Below are the code and all the weights of a small trained network. Each question names an input and a class and asks about switching units off, where a switched-off unit gives its printed mean instead of its output.

import numpy as np


def w(rows, s, z=0):
    codes = np.array(rows[::2]) - 128.0
    scale = np.full(codes.shape[1], s)
    scale[-1] = z or s
    return codes * scale


def norm(h):
    return h / np.sqrt((h * h).mean(-1, keepdims=True) + 1e-5)


def f(y):
    return np.maximum(y, 0)


def log_softmax(a):
    a = a - a.max(-1, keepdims=True)
    return a - np.log(np.exp(a).sum(-1, keepdims=True))


def net(x, mask):
    res = np.array(x, float).reshape(1, 5) / 4 @ E
    u = 0
    for l in range(3):
        y = f(norm(res) @ A[l][:, :-1].T + A[l][:, -1])
        res = res + np.where(mask[u : u + 12], y, B[l][:, -1]) @ B[l][:, :-1]
        u += 12
    return log_softmax(norm(res)[-1] @ U[:, :-1].T + U[:, -1])


A, B = {}, {}
E = w([
[67,161,140,208],'x0',
[167,2,148,166],'x1',
[126,128,128,130],'x2',
[90,130,246,95],'x3',
[250,178,179,173],'x4',
],0.0018)
A[0] = w([
[165,112,165,22,109],'L0N0',
[146,103,110,42,101],'L0N1',
[214,111,38,1,160],'L0N2',
[175,118,84,132,126],'L0N3',
[62,138,122,83,156],'L0N4',
[154,51,120,154,49],'L0N5',
[98,140,176,123,157],'L0N6',
[64,128,131,199,116],'L0N7',
[139,86,164,145,89],'L0N8',
[88,139,222,111,3],'L0N9',
[108,51,163,173,105],'L0N10',
[64,169,156,212,136],'L0N11',
],0.0048,0.0022)
B[0] = w([
[58,100,168,253,192],'L0N0',
[100,151,158,197,172],'L0N1',
[83,133,135,213,251],'L0N2',
[96,173,79,124,178],'L0N3',
[166,127,148,94,196],'L0N4',
[161,83,52,43,167],'L0N5',
[149,71,149,171,186],'L0N6',
[127,132,153,188,185],'L0N7',
[153,80,100,105,160],'L0N8',
[136,83,210,82,167],'L0N9',
[165,97,81,64,191],'L0N10',
[109,92,132,170,212],'L0N11',
],0.0044,0.0028)
A[1] = w([
[255,107,151,186,123],'L1N0',
[92,95,125,104,159],'L1N1',
[19,50,96,119,226],'L1N2',
[64,208,119,128,228],'L1N3',
[121,185,167,167,166],'L1N4',
[123,126,121,130,32],'L1N5',
[172,102,104,100,104],'L1N6',
[65,44,95,135,19],'L1N7',
[115,165,194,91,132],'L1N8',
[109,102,92,205,59],'L1N9',
[173,157,169,184,191],'L1N10',
[84,99,113,78,2],'L1N11',
],0.0064,0.0013)
B[1] = w([
[57,238,205,46,242],'L1N0',
[141,188,147,134,165],'L1N1',
[186,245,185,125,253],'L1N2',
[67,57,112,48,207],'L1N3',
[42,77,101,85,210],'L1N4',
[148,149,90,137,128],'L1N5',
[132,112,163,83,152],'L1N6',
[111,200,188,51,202],'L1N7',
[167,3,148,117,167],'L1N8',
[191,122,155,196,222],'L1N9',
[32,179,122,65,227],'L1N10',
[74,186,203,93,141],'L1N11',
],0.0032,0.0039)
A[2] = w([
[6,86,131,125,169],'L2N0',
[253,95,165,119,222],'L2N1',
[91,114,231,220,239],'L2N2',
[88,97,217,106,204],'L2N3',
[209,151,185,99,88],'L2N4',
[102,65,62,17,125],'L2N5',
[103,149,49,170,149],'L2N6',
[109,77,82,54,163],'L2N7',
[143,179,73,166,154],'L2N8',
[151,148,14,164,82],'L2N9',
[131,213,50,61,250],'L2N10',
[56,93,131,229,127],'L2N11',
],0.0049,0.0015)
B[2] = w([
[245,154,80,151,213],'L2N0',
[84,103,2,150,168],'L2N1',
[196,171,51,122,255],'L2N2',
[162,65,55,166,246],'L2N3',
[46,187,60,130,174],'L2N4',
[83,111,34,60,151],'L2N5',
[176,35,163,152,159],'L2N6',
[77,172,7,124,146],'L2N7',
[180,93,153,109,160],'L2N8',
[206,40,213,131,148],'L2N9',
[155,70,190,80,197],'L2N10',
[163,222,89,140,173],'L2N11',
],0.0037,0.0047)
U = w([
[180,163,75,100,243],'0',
[182,199,83,223,177],'1',
[90,66,1,41,133],'2',
[87,225,226,48,145],'3',
[226,5,187,159,156],'4',
[62,95,166,170,35],'5',
[31,38,203,186,2],'6',
[56,46,195,181,25],'7',
],0.008,0.005)

Each question gives the input, the list of numbers given to net, and the class t.
The units are the neurons (one row each of A and B). Each row of codes is followed by its name. A weight is (code - 128) times the scale printed after its matrix; where a second scale follows, it is the last column's (A, B and U).
mask holds one flag per neuron, layer by layer. A switched-off neuron (its flag False) gives its mean, the last column of its row in B, instead of its output. The means were averaged over made-up inputs and are rounded, as every weight is.
A unit's drop is (log p(t) with every unit on - log p(t) with that unit switched off) / (log p(t) with every unit on - log p(t) with every unit switched off).
The circuit of an input: a set's keep is (log p(t) with only the set's units on - log p(t) with every unit switched off) / (log p(t) with every unit on - log p(t) with every unit switched off). Starting from the 12 units with the biggest drops (on a tie, the unit counted first), units are removed one at a time, each time the one whose removal leaves the highest keep (on an exact tie, the one counted first), for as long as the keep stays at least 0.8.
units of the circuit, in order: the units of the circuit, biggest drop first
top k neurons: the k neurons with the biggest drops, biggest first
top k neurons in layer l: the k neurons of layer l with the biggest drops, biggest first
input [-3,7,-6,-7,-8], class 3: units of the circuit, in order	L1N7; L1N2; L1N11; L2N2
input [3,-8,-4,-1,6], class 2: top 3 neurons	L1N3; L1N2; L1N4
input [-5,8,-1,-3,7], class 2: top 2 neurons	L0N5; L1N2
input [-5,5,-3,7,8], class 3: units of the circuit, in order	L1N0
input [7,2,-3,0,-7], class 1: units of the circuit, in order	L0N7; L1N9; L2N2
input [6,0,5,6,-2], class 1: units of the circuit, in order	L2N2; L1N0
input [5,7,-3,-8,1], class 4: top 4 neurons	L0N3; L2N9; L1N3; L0N9
input [-5,4,4,4,-8], class 3: top 2 neurons	L1N2; L1N7
input [7,2,0,-8,-1], class 4: units of the circuit, in order	L2N9; L2N6; L1N0
input [7,8,-7,3,-1], class 2: units of the circuit, in order	L0N10; L0N5
input [7,-3,-2,7,-7], class 1: units of the circuit, in order	L1N0; L2N0
input [-7,3,-5,-7,-6], class 1: units of the circuit, in order	L0N2; L1N2
input [7,3,-8,5,-7], class 0: top 3 neurons	L2N2; L1N0; L0N7
input [-5,1,-2,-5,6], class 3: units of the circuit, in order	L1N0
input [6,-7,3,6,3], class 2: top 2 neurons	L1N4; L1N2
input [5,7,6,-2,8], class 3: units of the circuit, in order	L1N0; L1N10
input [-1,-4,-5,7,6], class 4: units of the circuit, in order	L1N8; L1N2
input [4,2,5,-2,6], class 3: top 2 neurons	L1N0; L0N2
input [-8,-7,7,6,-5], class 1: top 3 neurons in layer 2	L2N0; L2N10; L2N2
input [4,7,-2,6,3], class 2: top 2 neurons	L0N10; L2N1
input [0,-5,-5,7,-6], class 4: top 3 neurons in layer 1	L1N8; L1N0; L1N10
input [5,0,-2,-6,8], class 3: top 3 neurons	L1N0; L0N2; L0N0
